Below is a small trained network, with its code and all its weights. Each question gives an input and a target symbol and asks what happens when units are switched off, that is, made to give their printed mean instead of their output.

import numpy as np


def w(rows, s, z=0):
    codes = np.array(rows[::2]) - 128.0
    scale = np.full(codes.shape[1], s)
    scale[-1] = z or s
    return codes * scale


def f(y):
    return np.maximum(y, 0)


def softmax(a):
    e = np.exp(a - a.max(-1, keepdims=True))
    return e / e.sum(-1, keepdims=True)


def log_softmax(a):
    a = a - a.max(-1, keepdims=True)
    return a - np.log(np.exp(a).sum(-1, keepdims=True))


def net(x, mask):
    ids = ['ΔΞΩαβγεζηλμπστφψ'.index(c) for c in x.split()]
    T = len(ids)
    res = E[ids] + P[:T]
    u = 0
    for l in range(2):
        q, k, v = (res @ M[l].T for M in (Q, K, V))
        z = softmax(np.where(np.tri(T) > 0, q @ k.T / 3**0.5, -1e9)) @ v
        res = res + np.where(mask[u], z, O[l][:, -1]) @ O[l][:, :-1]
        u += 1
        y = f(res @ A[l][:, :-1].T + A[l][:, -1])
        res = res + np.where(mask[u : u + 4], y, B[l][:, -1]) @ B[l][:, :-1]
        u += 4
    return log_softmax(res[-1] @ U[:, :-1].T + U[:, -1])


Q, K, V, O, A, B = {}, {}, {}, {}, {}, {}
E = w([
[131,108,141],'Δ',
[112,175,104],'Ξ',
[124,175,141],'Ω',
[190,142,132],'α',
[135,168,167],'β',
[218,164,146],'γ',
[136,187,148],'ε',
[167,94,88],'ζ',
[82,124,84],'η',
[88,141,73],'λ',
[90,164,75],'μ',
[147,113,140],'π',
[153,86,68],'σ',
[113,120,142],'τ',
[163,85,165],'φ',
[125,148,249],'ψ',
],0.017)
P = w([
[229,176,127],'0',
[52,121,209],'1',
[238,152,59],'2',
[19,100,222],'3',
[236,151,45],'4',
[9,85,218],'5',
[251,156,40],'6',
[9,86,221],'7',
[253,155,30],'8',
[23,77,222],'9',
[249,143,22],'10',
[15,98,217],'11',
],0.0029)
Q[0] = w([
[78,156,248],'L0H1',
[185,90,208],'L0H1',
[160,31,150],'L0H1',
],0.017)
K[0] = w([
[86,152,254],'L0H1',
[204,89,203],'L0H1',
[154,11,171],'L0H1',
],0.015)
V[0] = w([
[170,138,63],'L0H1',
[130,150,86],'L0H1',
[206,2,160],'L0H1',
],0.007)
O[0] = w([
[77,98,4,22],'L0H1',
[90,110,61,23],'L0H1',
[216,24,162,253],'L0H1',
],0.0042,0.00052)
A[0] = w([
[113,198,124,171],'L0N1',
[192,177,60,9],'L0N2',
[166,72,145,241],'L0N3',
[110,112,3,146],'L0N4',
],0.015,0.0015)
B[0] = w([
[108,88,17,204],'L0N1',
[201,77,25,196],'L0N2',
[173,57,124,238],'L0N3',
[250,189,159,254],'L0N4',
],0.013,0.006)
Q[1] = w([
[125,105,224],'L1H1',
[2,81,113],'L1H1',
[79,138,210],'L1H1',
],0.0062)
K[1] = w([
[32,141,72],'L1H1',
[205,255,99],'L1H1',
[146,162,31],'L1H1',
],0.0046)
V[1] = w([
[125,205,30],'L1H1',
[60,96,124],'L1H1',
[177,254,146],'L1H1',
],0.0057)
O[1] = w([
[237,132,2,14],'L1H1',
[102,34,173,4],'L1H1',
[220,202,169,52],'L1H1',
],0.0041,0.0037)
A[1] = w([
[186,102,150,71],'L1N1',
[156,26,72,122],'L1N2',
[57,246,135,115],'L1N3',
[126,161,120,254],'L1N4',
],0.012,0.0051)
B[1] = w([
[108,137,225,208],'L1N1',
[70,188,90,250],'L1N2',
[126,196,251,145],'L1N3',
[122,4,114,171],'L1N4',
],0.016,0.014)
U = w([
[100,121,106,121],'Δ',
[140,136,58,64],'Ξ',
[85,97,64,79],'Ω',
[109,201,94,53],'α',
[114,2,86,160],'β',
[104,211,92,9],'γ',
[71,115,62,49],'ε',
[149,239,142,4],'ζ',
[224,79,128,185],'η',
[221,139,113,127],'λ',
[200,152,84,217],'μ',
[109,139,113,216],'π',
[212,205,161,85],'σ',
[130,36,111,255],'τ',
[45,146,170,207],'φ',
[165,59,220,137],'ψ',
],0.0089,0.0043)

Each question gives the input, a string of symbols that net reads in full, and the target symbol t.
The units are the heads (3 rows each of Q, K, V and O) and the neurons (one row each of A and B). Each row of codes is followed by its name. A weight is (code - 128) times the scale printed after its matrix; where a second scale follows, it is the last column's (O, A, B and U).
mask holds one flag per unit, layer by layer, with each layer's heads first. A switched-off unit (its flag False) gives its mean, the last column of its rows in O or B, instead of its output. The means were averaged over made-up inputs and are rounded, as every weight is.
A unit's drop is (log p(t) with every unit on - log p(t) with that unit switched off) / (log p(t) with every unit on - log p(t) with every unit switched off).
The circuit of an input: a set's keep is (log p(t) with only the set's units on - log p(t) with every unit switched off) / (log p(t) with every unit on - log p(t) with every unit switched off). Starting from all 10 units, units are removed one at a time, each time the one whose removal leaves the highest keep (on an exact tie, the one counted first), for as long as the keep stays at least 0.8.
units of the circuit, in order: the units of the circuit, biggest drop first
most important unit: the unit with the biggest drop
top k neurons: the k neurons with the biggest drops, biggest first
k most important neurons of layer l: the k neurons of layer l with the biggest drops, biggest first
drop when u is switched off: that unit's drop, to one decimal
input Δ Δ ψ Ω μ μ Ξ ψ τ ψ σ σ, target ψ: top neuron : L0N4
input β α γ Ω λ, target μ: units of the circuit, in order : L0N4, L0N2
input η η π ψ α α, target ψ: top 2 neurons : L0N1, L1N2
input ζ ψ η, target η: units of the circuit, in order : L0N4, L1N2, L1N4, L0H1
input ζ Ω ζ, target ζ: 3 most important neurons of layer 0 : L0N4, L0N2, L0N3
input τ ψ ζ Δ, target ψ: 2 most important neurons of layer 0 : L0N1, L0N2
input φ φ ε, target ε: top 2 neurons : L0N4, L0N1
input ψ φ β μ φ ψ π φ α Δ μ, target μ: top 3 neurons : L0N4, L0N2, L0N1
input τ σ ψ φ β α ζ, target ζ: top 3 neurons : L1N2, L0N4, L1N1
input Δ φ λ Δ Ξ Δ τ φ φ η φ ζ, target φ: 2 most important neurons of layer 1 : L1N2, L1N4
input η ζ α ψ, target ψ: top 2 neurons : L1N2, L0N1
input Ξ σ φ ζ Ω β π Δ γ, target γ: top 4 neurons : L1N2, L0N2, L0N4, L1N4
input ψ μ ζ, target σ: top 3 neurons : L0N4, L1N1, L0N1
input η ζ τ ψ γ ψ ε φ ψ τ, target ψ: most important unit : L1N2
input μ α μ Ξ μ σ β λ γ ζ η, target η: drop when L0N3 is switched off : 0.2
input γ η σ, target σ: drop when L1H1 is switched off : 0.0
input ψ Ξ φ β η ψ ε η φ Ξ Ξ ψ, target ψ: drop when L1N2 is switched off : 1.3
input π Δ ψ Ω φ β ε β σ, target σ: drop when L1N2 is switched off : 0.0
